Here is a tiny trained network, its code and every weight. The questions are about switching its units off for an input and a target symbol, where a switched-off unit gives its printed mean instead of its output.

import numpy as np


def w(rows, s, z=0):
    codes = np.array(rows[::2]) - 128.0
    scale = np.full(codes.shape[1], s)
    scale[-1] = z or s
    return codes * scale


def norm(h):
    return h / np.sqrt((h * h).mean(-1, keepdims=True) + 1e-5)


def f(y):
    return np.maximum(y, 0)


def softmax(a):
    e = np.exp(a - a.max(-1, keepdims=True))
    return e / e.sum(-1, keepdims=True)


def log_softmax(a):
    a = a - a.max(-1, keepdims=True)
    return a - np.log(np.exp(a).sum(-1, keepdims=True))


def net(x, mask):
    ids = ['ΓΦΩδζμ'.index(c) for c in x.split()]
    T = len(ids)
    res = E[ids] + P[:T]
    q, k, v = (norm(res) @ M[0].T for M in (Q, K, V))
    z = softmax(np.where(np.tri(T) > 0, q @ k.T / 3**0.5, -1e9)) @ v
    res = res + np.where(mask[0], z, O[0][:, -1]) @ O[0][:, :-1]
    y = f(norm(res) @ A[0][:, :-1].T + A[0][:, -1])
    res = res + np.where(mask[1:9], y, B[0][:, -1]) @ B[0][:, :-1]
    return log_softmax(norm(res)[-1] @ U[:, :-1].T + U[:, -1])


Q, K, V, O, A, B = {}, {}, {}, {}, {}, {}
E = w([
[191,85,94,209,113,82,93,46,212,183],'Γ',
[173,137,89,131,208,119,105,78,103,99],'Φ',
[66,123,103,173,146,75,114,100,101,104],'Ω',
[159,50,199,124,135,201,147,120,131,95],'δ',
[132,186,56,90,127,154,169,150,245,82],'ζ',
[100,150,59,90,130,179,143,160,115,254],'μ',
],0.00061)
P = w([
[35,105,76,118,80,186,78,2,158,145],'0',
[86,112,111,131,117,164,99,68,135,111],'1',
[125,120,116,131,157,151,107,105,146,123],'2',
[153,120,126,138,147,132,119,136,118,116],'3',
[171,129,132,143,146,119,139,170,111,107],'4',
[176,126,134,148,162,107,157,203,108,112],'5',
[195,134,132,169,175,83,195,220,115,111],'6',
],0.00062)
Q[0] = w([
[165,97,100,176,214,131,149,117,134,70],'H1',
[162,121,118,252,196,81,180,193,108,97],'H1',
[89,130,156,52,44,151,123,124,137,171],'H1',
],0.0034)
K[0] = w([
[142,151,116,106,115,137,175,226,152,157],'H1',
[186,131,137,127,164,122,195,247,129,124],'H1',
[97,129,122,146,139,115,46,4,111,109],'H1',
],0.0035)
V[0] = w([
[91,168,66,135,124,6,116,124,99,159],'H1',
[125,188,57,118,143,128,186,136,242,51],'H1',
[120,143,48,63,111,190,128,121,132,246],'H1',
],0.0016)
O[0] = w([
[177,147,190,193,143,227,101,111,158,133,144],'H1',
[121,152,173,73,56,137,13,184,147,17,255],'H1',
[92,156,192,180,149,104,136,251,138,177,105],'H1',
],0.0016,0.00028)
A[0] = w([
[128,144,104,131,163,187,75,87,158,139,135],'N1',
[170,167,137,192,118,167,117,89,115,102,2],'N2',
[128,174,50,91,130,147,154,160,149,185,147],'N3',
[209,114,152,140,140,139,131,110,138,115,137],'N4',
[115,168,177,131,149,103,141,213,125,167,166],'N5',
[120,107,135,76,112,107,176,93,127,143,113],'N6',
[174,117,219,123,139,255,123,124,164,125,46],'N7',
[195,149,84,85,140,129,131,129,181,133,162],'N8',
],0.0019,0.00077)
B[0] = w([
[192,125,139,103,129,112,181,204,100,104,253],'N1',
[160,191,51,164,177,228,11,154,141,97,193],'N2',
[72,158,204,202,139,135,108,137,143,121,184],'N3',
[64,144,86,166,116,167,104,101,138,141,209],'N4',
[152,205,133,159,244,177,153,156,25,161,209],'N5',
[190,191,85,153,183,124,121,123,91,105,171],'N6',
[7,104,72,119,106,63,168,83,113,167,178],'N7',
[32,79,170,127,77,146,91,99,99,131,192],'N8',
],0.0015,0.0011)
U = w([
[227,103,153,151,69,106,114,105,207,198,4],'Γ',
[254,154,109,112,170,136,112,140,88,81,169],'Φ',
[41,135,97,186,139,191,76,98,133,117,253],'Ω',
[104,65,95,67,121,66,213,69,98,144,94],'δ',
[114,149,202,48,43,98,99,185,187,77,54],'ζ',
[125,179,217,142,149,132,183,192,109,220,49],'μ',
],0.0047,0.0024)

Each question gives the input, a string of symbols that net reads in full, and the target symbol t.
The units are the heads (3 rows each of Q, K, V and O) and the neurons (one row each of A and B). Each row of codes is followed by its name. A weight is (code - 128) times the scale printed after its matrix; where a second scale follows, it is the last column's (O, A, B and U).
mask holds one flag per unit, heads first, then neurons. A switched-off unit (its flag False) gives its mean, the last column of its rows in O or B, instead of its output. The means were averaged over made-up inputs and are rounded, as every weight is.
A unit's drop is (log p(t) with every unit on - log p(t) with that unit switched off) / (log p(t) with every unit on - log p(t) with every unit switched off).
The circuit of an input: a set's keep is (log p(t) with only the set's units on - log p(t) with every unit switched off) / (log p(t) with every unit on - log p(t) with every unit switched off). Starting from all 9 units, units are removed one at a time, each time the one whose removal leaves the highest keep (on an exact tie, the one counted first), for as long as the keep stays at least 0.8.
circuit, biggest first: the units of the circuit, biggest drop first
k most important neurons: the k neurons with the biggest drops, biggest first
drop of u: that unit's drop, to one decimal
input Ω Φ Ω Φ Γ, target Ω: 2 most important neurons	N4, N8
input ζ δ δ Γ Φ δ Γ, target δ: circuit, biggest first	H1
input Φ δ Ω Φ Γ Ω ζ, target ζ: circuit, biggest first	H1, N8
input Φ Γ δ Ω Φ Φ, target Ω: circuit, biggest first	N8, N4
input ζ ζ ζ μ Ω, target μ: circuit, biggest first	H1, N5
input Ω Φ Ω δ δ Ω Γ, target δ: 2 most important neurons	N2, N8
input μ ζ Φ Ω ζ Ω Γ, target Ω: 3 most important neurons	N4, N8, N1
input ζ ζ Ω Ω δ Φ, target δ: 3 most important neurons	N2, N8, N5
input Ω Ω Ω, target Φ: circuit, biggest first	N1, H1
input Ω δ Γ Ω Ω Ω Φ, target Ω: 2 most important neurons	N4, N8
input ζ Ω ζ Ω Φ, target ζ: drop of N5	0.1
input Ω Ω Φ Ω Φ δ Ω, target δ: drop of N2	0.2
input Ω δ ζ Ω, target ζ: drop of H1	0.8
input δ μ μ Ω Γ, target μ: drop of N5	0.2
input δ Φ δ δ Ω δ δ, target δ: circuit, biggest first	H1
